Below are the code and all the weights of a small trained network. Each question names an input and a target symbol and asks about switching units off, where a switched-off unit gives its printed mean instead of its output.

import numpy as np


def w(rows, s, z=0):
    codes = np.array(rows[::2]) - 128.0
    scale = np.full(codes.shape[1], s)
    scale[-1] = z or s
    return codes * scale


def norm(h):
    return h / np.sqrt((h * h).mean(-1, keepdims=True) + 1e-5)


def softmax(a):
    e = np.exp(a - a.max(-1, keepdims=True))
    return e / e.sum(-1, keepdims=True)


def log_softmax(a):
    a = a - a.max(-1, keepdims=True)
    return a - np.log(np.exp(a).sum(-1, keepdims=True))


def net(x, mask):
    ids = ['ΔΛΣΨαβγεζηθμτω'.index(c) for c in x.split()]
    T = len(ids)
    res = E[ids] + P[:T]
    u = 0
    for l in range(2):
        r = norm(res)
        for j in range(3):
            rows = slice(3 * j, 3 * j + 3)
            q, k, v = (r @ M[l][rows].T for M in (Q, K, V))
            z = softmax(np.where(np.tri(T) > 0, q @ k.T / 3**0.5, -1e9)) @ v
            o = O[l][rows]
            res = res + np.where(mask[u + j], z, o[:, -1]) @ o[:, :-1]
        u += 3
    return log_softmax(norm(res)[-1] @ U[:, :-1].T + U[:, -1])


Q, K, V, O = {}, {}, {}, {}
E = w([
[104,221,81,115,72,176,125,131,198],'Δ',
[184,75,96,128,168,131,160,110,178],'Λ',
[101,160,137,169,200,158,148,141,223],'Σ',
[158,182,123,89,198,107,153,133,156],'Ψ',
[30,125,151,146,106,200,155,184,225],'α',
[143,207,148,81,216,123,110,137,144],'β',
[74,153,250,176,49,174,187,199,217],'γ',
[123,172,77,164,176,68,67,32,183],'ε',
[138,85,202,111,208,69,124,176,119],'ζ',
[109,201,138,167,196,174,134,178,121],'η',
[32,147,143,177,139,83,130,117,186],'θ',
[86,102,78,104,146,109,105,158,106],'μ',
[82,116,145,144,113,189,58,130,106],'τ',
[62,208,153,123,157,112,99,50,41],'ω',
],0.02)
P = w([
[134,174,179,124,51,116,9,227,86],'0',
[154,143,161,86,149,125,47,183,181],'1',
[105,121,104,152,81,153,140,123,82],'2',
[138,105,145,89,190,133,109,142,199],'3',
[99,82,116,121,123,160,186,102,81],'4',
[113,102,103,95,243,151,157,115,205],'5',
[90,50,118,95,144,168,222,85,73],'6',
],0.013)
Q[0] = w([
[69,140,113,88,194,105,109,143,140],'0.h0',
[85,111,136,116,211,170,125,128,205],'0.h0',
[125,147,126,151,118,156,255,78,65],'0.h0',
[105,97,151,80,73,111,149,162,106],'0.h1',
[143,124,89,193,87,88,93,90,120],'0.h1',
[150,155,81,186,65,147,251,138,54],'0.h1',
[87,144,84,156,170,128,159,117,109],'0.h2',
[123,93,112,124,177,107,83,198,235],'0.h2',
[133,135,122,108,102,108,126,162,22],'0.h2',
],0.012)
K[0] = w([
[89,119,169,97,216,146,131,74,102],'0.h0',
[51,53,137,91,163,161,115,77,143],'0.h0',
[195,137,133,131,138,123,246,140,178],'0.h0',
[123,81,159,110,85,134,124,130,144],'0.h1',
[152,131,91,179,82,114,60,132,132],'0.h1',
[212,156,103,140,82,199,155,185,155],'0.h1',
[86,62,127,136,136,109,153,86,162],'0.h2',
[24,167,160,112,173,167,121,139,88],'0.h2',
[180,132,64,120,46,138,114,168,112],'0.h2',
],0.013)
V[0] = w([
[85,188,116,133,104,2,212,195,173],'0.h0',
[156,146,195,167,131,101,123,63,121],'0.h0',
[191,165,206,185,87,191,155,96,190],'0.h0',
[135,189,138,112,163,169,90,153,246],'0.h1',
[141,132,133,168,75,193,115,75,130],'0.h1',
[66,166,141,107,186,126,139,52,67],'0.h1',
[121,153,79,168,143,136,168,203,97],'0.h2',
[149,169,238,129,108,169,133,84,68],'0.h2',
[120,145,101,196,190,208,131,158,102],'0.h2',
],0.0087)
O[0] = w([
[7,231,93,77,150,73,177,254,127,139],'0.h0',
[98,126,218,183,191,108,120,79,96,86],'0.h0',
[76,188,187,106,159,201,183,51,167,78],'0.h0',
[148,114,87,108,136,196,118,123,174,254],'0.h1',
[124,194,113,60,89,105,90,159,113,69],'0.h1',
[108,146,188,51,127,140,118,148,92,178],'0.h1',
[180,146,133,176,165,115,167,124,105,154],'0.h2',
[51,146,180,185,114,139,58,109,116,106],'0.h2',
[117,136,42,198,152,172,135,78,143,185],'0.h2',
],0.0092,0.0083)
Q[1] = w([
[199,122,176,49,102,168,160,156,68],'1.h0',
[131,148,209,82,159,137,53,136,192],'1.h0',
[244,105,103,112,175,79,107,190,241],'1.h0',
[134,89,75,127,234,174,82,144,211],'1.h1',
[202,146,201,146,116,106,127,162,172],'1.h1',
[145,106,152,151,138,195,146,158,116],'1.h1',
[141,165,148,37,220,123,60,143,165],'1.h2',
[79,145,130,96,166,178,156,193,137],'1.h2',
[180,114,166,111,192,219,85,148,216],'1.h2',
],0.011)
K[1] = w([
[239,170,202,19,141,120,109,133,187],'1.h0',
[95,210,165,104,144,168,81,115,15],'1.h0',
[168,123,111,186,106,197,48,191,63],'1.h0',
[63,13,44,126,251,101,62,109,77],'1.h1',
[191,187,131,164,138,51,2,182,174],'1.h1',
[116,84,117,104,92,207,108,90,171],'1.h1',
[132,147,198,65,141,106,243,70,47],'1.h2',
[138,98,141,141,150,209,191,201,125],'1.h2',
[158,71,224,150,96,218,208,107,74],'1.h2',
],0.0084)
V[1] = w([
[96,94,190,125,109,74,142,170,181],'1.h0',
[60,67,108,93,202,125,170,70,116],'1.h0',
[174,140,124,52,175,163,170,99,60],'1.h0',
[210,173,174,142,106,214,137,143,164],'1.h1',
[101,91,51,158,95,225,63,254,115],'1.h1',
[161,131,180,185,194,101,184,236,204],'1.h1',
[107,135,174,178,116,217,200,233,156],'1.h2',
[189,64,129,171,126,158,145,229,209],'1.h2',
[84,73,25,42,184,78,75,119,210],'1.h2',
],0.0085)
O[1] = w([
[112,72,146,139,90,121,159,95,69,108],'1.h0',
[143,82,193,190,99,129,51,192,201,103],'1.h0',
[138,208,195,120,131,184,101,214,123,107],'1.h0',
[110,70,204,66,84,171,205,131,91,138],'1.h1',
[180,72,186,141,93,128,109,203,137,254],'1.h1',
[75,90,183,143,124,174,183,117,254,163],'1.h1',
[177,168,85,154,175,95,102,121,19,206],'1.h2',
[132,129,95,142,146,60,128,59,68,177],'1.h2',
[77,53,77,46,174,158,62,67,129,178],'1.h2',
],0.0092,0.0094)
U = w([
[131,178,75,46,50,155,178,119,155,104],'Δ',
[247,71,172,135,91,174,119,42,159,55],'Λ',
[129,171,95,214,203,191,131,102,183,25],'Σ',
[62,166,116,48,188,42,204,198,155,66],'Ψ',
[44,76,71,155,70,220,151,170,100,1],'α',
[126,128,223,94,135,137,66,186,154,173],'β',
[75,133,164,117,48,109,213,104,110,219],'γ',
[70,103,141,39,109,152,88,84,182,91],'ε',
[94,53,197,127,156,79,168,128,101,124],'ζ',
[167,169,138,151,122,128,216,162,83,210],'η',
[34,116,135,182,166,45,137,104,176,120],'θ',
[202,107,77,122,123,51,104,232,193,108],'μ',
[129,96,147,102,62,170,106,123,40,126],'τ',
[88,199,144,114,147,80,79,51,80,243],'ω',
],0.011,0.0062)

Each question gives the input, a string of symbols that net reads in full, and the target symbol t.
The units are the heads (3 rows each of Q, K, V and O). Each row of codes is followed by its name. A weight is (code - 128) times the scale printed after its matrix; where a second scale follows, it is the last column's (O and U).
mask holds one flag per head, layer by layer. A switched-off head (its flag False) gives its mean, the last column of its rows in O, instead of its output. The means were averaged over made-up inputs and are rounded, as every weight is.
A unit's drop is (log p(t) with every unit on - log p(t) with that unit switched off) / (log p(t) with every unit on - log p(t) with every unit switched off).
The circuit of an input: a set's keep is (log p(t) with only the set's units on - log p(t) with every unit switched off) / (log p(t) with every unit on - log p(t) with every unit switched off). Starting from all 6 units, units are removed one at a time, each time the one whose removal leaves the highest keep (on an exact tie, the one counted first), for as long as the keep stays at least 0.8.
circuit, biggest first: the units of the circuit, biggest drop first
most important unit: the unit with the biggest drop
heads that matter: for each layer, one digit per head in row order, 1 if its drop is at least 0.15 and else 0, layers parted by /
drop when u is switched off: that unit's drop, to one decimal
input μ α ζ α, target θ: heads that matter -> 010 / 011
input θ μ τ Δ, target Λ: heads that matter -> 100 / 000
input μ μ Λ Σ, target μ: circuit, biggest first -> 0.h0
input Δ Ψ Λ β, target ε: circuit, biggest first -> 0.h1; 1.h2
input μ Λ Λ Δ ε β, target ω: heads that matter -> 000 / 010
input ω Ψ Ψ β μ θ, target μ: heads that matter -> 100 / 000
input θ ε η, target η: heads that matter -> 100 / 001
input ζ μ β γ, target μ: heads that matter -> 100 / 010
input η ω ζ ζ, target β: heads that matter -> 011 / 101
input α α β, target β: circuit, biggest first -> 0.h1; 1.h0
input η ω θ Σ, target β: circuit, biggest first -> 0.h1; 0.h2
input η μ ω ε, target β: heads that matter -> 010 / 001
input η β μ θ β η, target Ψ: heads that matter -> 101 / 000
input μ η θ β, target Ψ: circuit, biggest first -> 0.h0
input η α ζ Ψ, target θ: circuit, biggest first -> 1.h1; 0.h1
input η β η Δ η β, target Σ: heads that matter -> 001 / 000
input Λ μ ω α α θ, target Ψ: heads that matter -> 111 / 000
input η ε ω μ, target β: heads that matter -> 011 / 001
input ω ε ζ θ, target Ψ: heads that matter -> 101 / 000
input β ω Ψ ε, target β: most important unit -> 1.h2
input β θ τ Ψ ω ζ, target β: circuit, biggest first -> 0.h1; 0.h2; 1.h0
input Λ ω μ, target μ: drop when 1.h1 is switched off -> 0.3
input η θ β β μ ζ, target μ: drop when 0.h0 is switched off -> 3.3
input α τ η ω ω θ, target β: drop when 0.h1 is switched off -> 0.2
